Below is a small trained network, with its code and all its weights. Each question gives an input and a class and asks what happens when units are switched off, that is, made to give their printed mean instead of their output.

import numpy as np


def w(rows, s, z=0):
    codes = np.array(rows[::2]) - 128.0
    scale = np.full(codes.shape[1], s)
    scale[-1] = z or s
    return codes * scale


def norm(h):
    return h / np.sqrt((h * h).mean(-1, keepdims=True) + 1e-5)


def f(y):
    return y / 2 * (1 + np.tanh(0.7978845608 * (y + 0.044715 * y**3)))


def log_softmax(a):
    a = a - a.max(-1, keepdims=True)
    return a - np.log(np.exp(a).sum(-1, keepdims=True))


def net(x, mask):
    res = np.array(x, float).reshape(1, 8) / 4 @ E
    u = 0
    for l in range(4):
        y = f(norm(res) @ A[l][:, :-1].T + A[l][:, -1])
        res = res + np.where(mask[u : u + 4], y, B[l][:, -1]) @ B[l][:, :-1]
        u += 4
    return log_softmax(norm(res)[-1] @ U[:, :-1].T + U[:, -1])


A, B = {}, {}
E = w([
[194,184,31,110],'x0',
[68,150,131,123],'x1',
[194,223,105,113],'x2',
[179,251,203,3],'x3',
[70,130,179,119],'x4',
[94,133,171,189],'x5',
[191,54,207,97],'x6',
[215,47,69,163],'x7',
],0.0014)
A[0] = w([
[181,65,40,230,158],'L0N1',
[155,3,128,84,254],'L0N2',
[162,221,117,140,152],'L0N3',
[150,245,236,75,96],'L0N4',
],0.0034,0.00063)
B[0] = w([
[121,222,123,43,250],'L0N1',
[97,253,135,198,200],'L0N2',
[33,57,122,114,178],'L0N3',
[95,162,102,58,247],'L0N4',
],0.0036,0.0013)
A[1] = w([
[163,91,231,158,90],'L1N1',
[125,116,107,110,10],'L1N2',
[251,48,170,82,71],'L1N3',
[126,84,165,174,188],'L1N4',
],0.003,0.0013)
B[1] = w([
[217,152,148,197,73],'L1N1',
[147,82,109,170,1],'L1N2',
[60,96,134,221,45],'L1N3',
[130,255,109,143,164],'L1N4',
],0.0034,0.00051)
A[2] = w([
[43,56,217,147,87],'L2N1',
[122,133,61,182,216],'L2N2',
[68,89,2,60,62],'L2N3',
[158,143,93,121,2],'L2N4',
],0.0031,0.00071)
B[2] = w([
[199,218,29,125,137],'L2N1',
[50,104,147,55,194],'L2N2',
[175,132,234,131,254],'L2N3',
[133,4,92,139,106],'L2N4',
],0.0026,0.00094)
A[3] = w([
[178,110,14,189,206],'L3N1',
[191,134,36,75,247],'L3N2',
[111,228,107,107,157],'L3N3',
[4,131,117,174,192],'L3N4',
],0.0044,0.0012)
B[3] = w([
[58,182,198,32,161],'L3N1',
[46,168,245,67,217],'L3N2',
[129,3,164,127,252],'L3N3',
[158,102,28,113,234],'L3N4',
],0.0048,0.0021)
U = w([
[95,145,199,30,202],'0',
[89,97,2,166,150],'1',
[215,135,158,228,119],'2',
[161,87,100,139,1],'3',
],0.0099,0.0046)

Each question gives the input, the list of numbers given to net, and the class t.
The units are the neurons (one row each of A and B). Each row of codes is followed by its name. A weight is (code - 128) times the scale printed after its matrix; where a second scale follows, it is the last column's (A, B and U).
mask holds one flag per neuron, layer by layer. A switched-off neuron (its flag False) gives its mean, the last column of its row in B, instead of its output. The means were averaged over made-up inputs and are rounded, as every weight is.
A unit's drop is (log p(t) with every unit on - log p(t) with that unit switched off) / (log p(t) with every unit on - log p(t) with every unit switched off).
The circuit of an input: a set's keep is (log p(t) with only the set's units on - log p(t) with every unit switched off) / (log p(t) with every unit on - log p(t) with every unit switched off). Starting from the 12 units with the biggest drops (on a tie, the unit counted first), units are removed one at a time, each time the one whose removal leaves the highest keep (on an exact tie, the one counted first), for as long as the keep stays at least 0.8.
units of the circuit, in order: the units of the circuit, biggest drop first
most important unit: the unit with the biggest drop
top k neurons: the k neurons with the biggest drops, biggest first
top k neurons in layer l: the k neurons of layer l with the biggest drops, biggest first
drop when u is switched off: that unit's drop, to one decimal
input [1,3,-6,1,-4,-7,-5,-8], class 1: units of the circuit, in order => L0N1, L3N4
input [6,7,-5,-7,5,-4,4,7], class 0: units of the circuit, in order => L3N1, L0N1
input [5,-7,0,-3,1,3,7,-7], class 2: most important unit => L3N2
input [-1,-5,-5,0,-7,-3,8,3], class 2: units of the circuit, in order => L1N3, L0N2, L3N3
input [3,5,1,-6,-3,-2,1,-2], class 0: top 2 neurons => L0N1, L1N3
input [-8,-6,-1,-4,-4,-8,3,-7], class 2: top 2 neurons in layer 0 => L0N3, L0N4
input [-8,-4,-2,5,3,-6,6,3], class 2: top 2 neurons in layer 3 => L3N2, L3N1
input [-1,-8,-7,6,-4,-3,4,2], class 2: top 2 neurons => L1N3, L0N2
input [-3,-5,-4,-5,5,5,1,-8], class 1: top 2 neurons => L3N4, L2N3
input [2,-6,-5,-2,3,1,2,-6], class 2: top 2 neurons => L0N3, L1N1
input [-3,-7,1,5,-3,-5,7,2], class 2: top 3 neurons => L1N3, L0N1, L3N1
input [3,-3,-7,2,7,4,0,8], class 2: top 3 neurons in layer 0 => L0N2, L0N3, L0N4
input [-8,5,0,6,7,5,6,6], class 2: top 2 neurons in layer 3 => L3N2, L3N1
input [-2,-7,-1,2,0,4,4,-4], class 2: most important unit => L0N1
input [5,-2,2,-2,1,5,0,-4], class 1: top 2 neurons in layer 0 => L0N3, L0N1
input [5,3,1,-3,-6,-8,-2,-2], class 0: drop when L0N4 is switched off => 0.0
input [3,2,-3,3,6,4,-6,-3], class 1: drop when L3N4 is switched off => 0.3
input [-5,-4,5,-4,0,1,5,-3], class 2: drop when L3N2 is switched off => 0.1
input [-8,8,5,-1,4,-8,-6,1], class 1: drop when L0N1 is switched off => 0.2
input [-2,-8,-8,3,-2,0,6,-4], class 2: top neuron => L3N2
